Here is a tiny trained network, its code and every weight. The questions are about switching its units off for an input and a class, where a switched-off unit gives its printed mean instead of its output.

import numpy as np


def w(rows, s, z=0):
    codes = np.array(rows[::2]) - 128.0
    scale = np.full(codes.shape[1], s)
    scale[-1] = z or s
    return codes * scale


def f(y):
    return np.maximum(y, 0)


def log_softmax(a):
    a = a - a.max(-1, keepdims=True)
    return a - np.log(np.exp(a).sum(-1, keepdims=True))


def net(x, mask):
    res = np.array(x, float).reshape(1, 7) / 4 @ E
    y = f(res @ A[0][:, :-1].T + A[0][:, -1])
    res = res + np.where(mask, y, B[0][:, -1]) @ B[0][:, :-1]
    return log_softmax(res[-1] @ U[:, :-1].T + U[:, -1])


A, B = {}, {}
E = w([
[94,210,151,75,83,186,46,6,188,212,69,158],'x0',
[136,98,135,130,116,110,144,154,129,101,138,129],'x1',
[105,240,103,74,54,96,140,123,197,170,99,241],'x2',
[118,132,185,82,106,115,117,64,139,106,123,165],'x3',
[126,134,94,111,157,132,51,124,139,54,111,168],'x4',
[133,101,44,120,103,108,133,109,166,84,124,132],'x5',
[104,110,171,77,125,104,148,46,124,129,142,231],'x6',
],0.012)
A[0] = w([
[123,107,202,114,132,118,192,5,107,168,139,188,126],'n1',
[126,65,80,139,167,129,97,88,113,123,131,155,79],'n2',
[126,58,30,133,106,139,144,37,158,175,123,63,142],'n3',
[129,244,47,133,138,142,81,134,139,132,116,77,97],'n4',
[126,103,126,134,128,127,145,161,126,172,132,171,38],'n5',
[129,85,115,125,167,131,84,84,107,36,131,134,15],'n6',
[128,97,167,130,100,122,126,210,140,118,125,66,2],'n7',
[129,91,107,156,159,129,193,196,94,162,140,40,55],'n8',
[129,131,46,128,119,121,219,133,133,135,137,169,1],'n9',
[134,116,122,146,152,126,190,177,95,142,140,36,67],'n10',
[124,121,92,150,203,159,89,155,85,217,132,214,7],'n11',
],0.027,0.0087)
B[0] = w([
[130,131,123,131,128,187,125,52,130,131,127,121,253],'n1',
[132,115,150,135,132,136,133,176,113,115,130,114,173],'n2',
[129,129,133,129,128,252,134,121,125,128,131,130,193],'n3',
[129,121,134,128,129,137,134,36,124,126,132,130,196],'n4',
[126,118,106,127,138,111,102,163,133,97,124,137,144],'n5',
[124,138,117,128,127,130,130,232,133,142,128,135,196],'n6',
[126,126,131,123,128,193,138,127,126,138,127,136,180],'n7',
[121,154,132,124,112,176,120,232,136,147,125,127,234],'n8',
[129,128,143,132,134,30,123,144,122,141,126,110,171],'n9',
[131,100,123,125,148,175,119,185,122,100,129,142,217],'n10',
[133,126,117,125,114,154,143,74,138,126,130,124,158],'n11',
],0.02,0.043)
U = w([
[168,129,158,161,137,219,150,191,108,176,151,189,136],'0',
[172,148,151,143,104,199,156,33,139,197,138,178,207],'1',
[163,163,155,156,134,4,143,206,126,182,133,204,2],'2',
],0.0043,0.0031)

Each question gives the input, the list of numbers given to net, and the class t.
The units are the neurons (one row each of A and B). Each row of codes is followed by its name. A weight is (code - 128) times the scale printed after its matrix; where a second scale follows, it is the last column's (A, B and U).
mask holds one flag per neuron, in row order. A switched-off neuron (its flag False) gives its mean, the last column of its row in B, instead of its output. The means were averaged over made-up inputs and are rounded, as every weight is.
A unit's drop is (log p(t) with every unit on - log p(t) with that unit switched off) / (log p(t) with every unit on - log p(t) with every unit switched off).
The circuit of an input: a set's keep is (log p(t) with only the set's units on - log p(t) with every unit switched off) / (log p(t) with every unit on - log p(t) with every unit switched off). Starting from all 11 units, units are removed one at a time, each time the one whose removal leaves the highest keep (on an exact tie, the one counted first), for as long as the keep stays at least 0.8.
units of the circuit, in order: the units of the circuit, biggest drop first
k most important neurons: the k neurons with the biggest drops, biggest first
drop of u: that unit's drop, to one decimal
input [8,-4,-6,-5,6,7,-8], class 1: units of the circuit, in order	n4
input [-8,-7,6,-7,6,-7,6], class 2: units of the circuit, in order	n1, n9, n3
input [0,4,6,-8,-3,-1,1], class 2: 2 most important neurons	n1, n9
input [0,2,2,8,4,1,-1], class 1: 2 most important neurons	n8, n10
input [-6,-6,3,-5,-5,3,2], class 2: 2 most important neurons	n9, n1
input [6,8,-4,8,3,-4,-3], class 1: 2 most important neurons	n8, n10
input [-8,3,0,-8,-2,6,8], class 2: 2 most important neurons	n9, n1
input [-2,4,6,-1,-1,2,3], class 2: drop of n9	0.1
input [2,5,4,1,-4,7,1], class 1: drop of n8	0.1
input [8,0,-8,5,-5,2,6], class 1: drop of n1	0.1
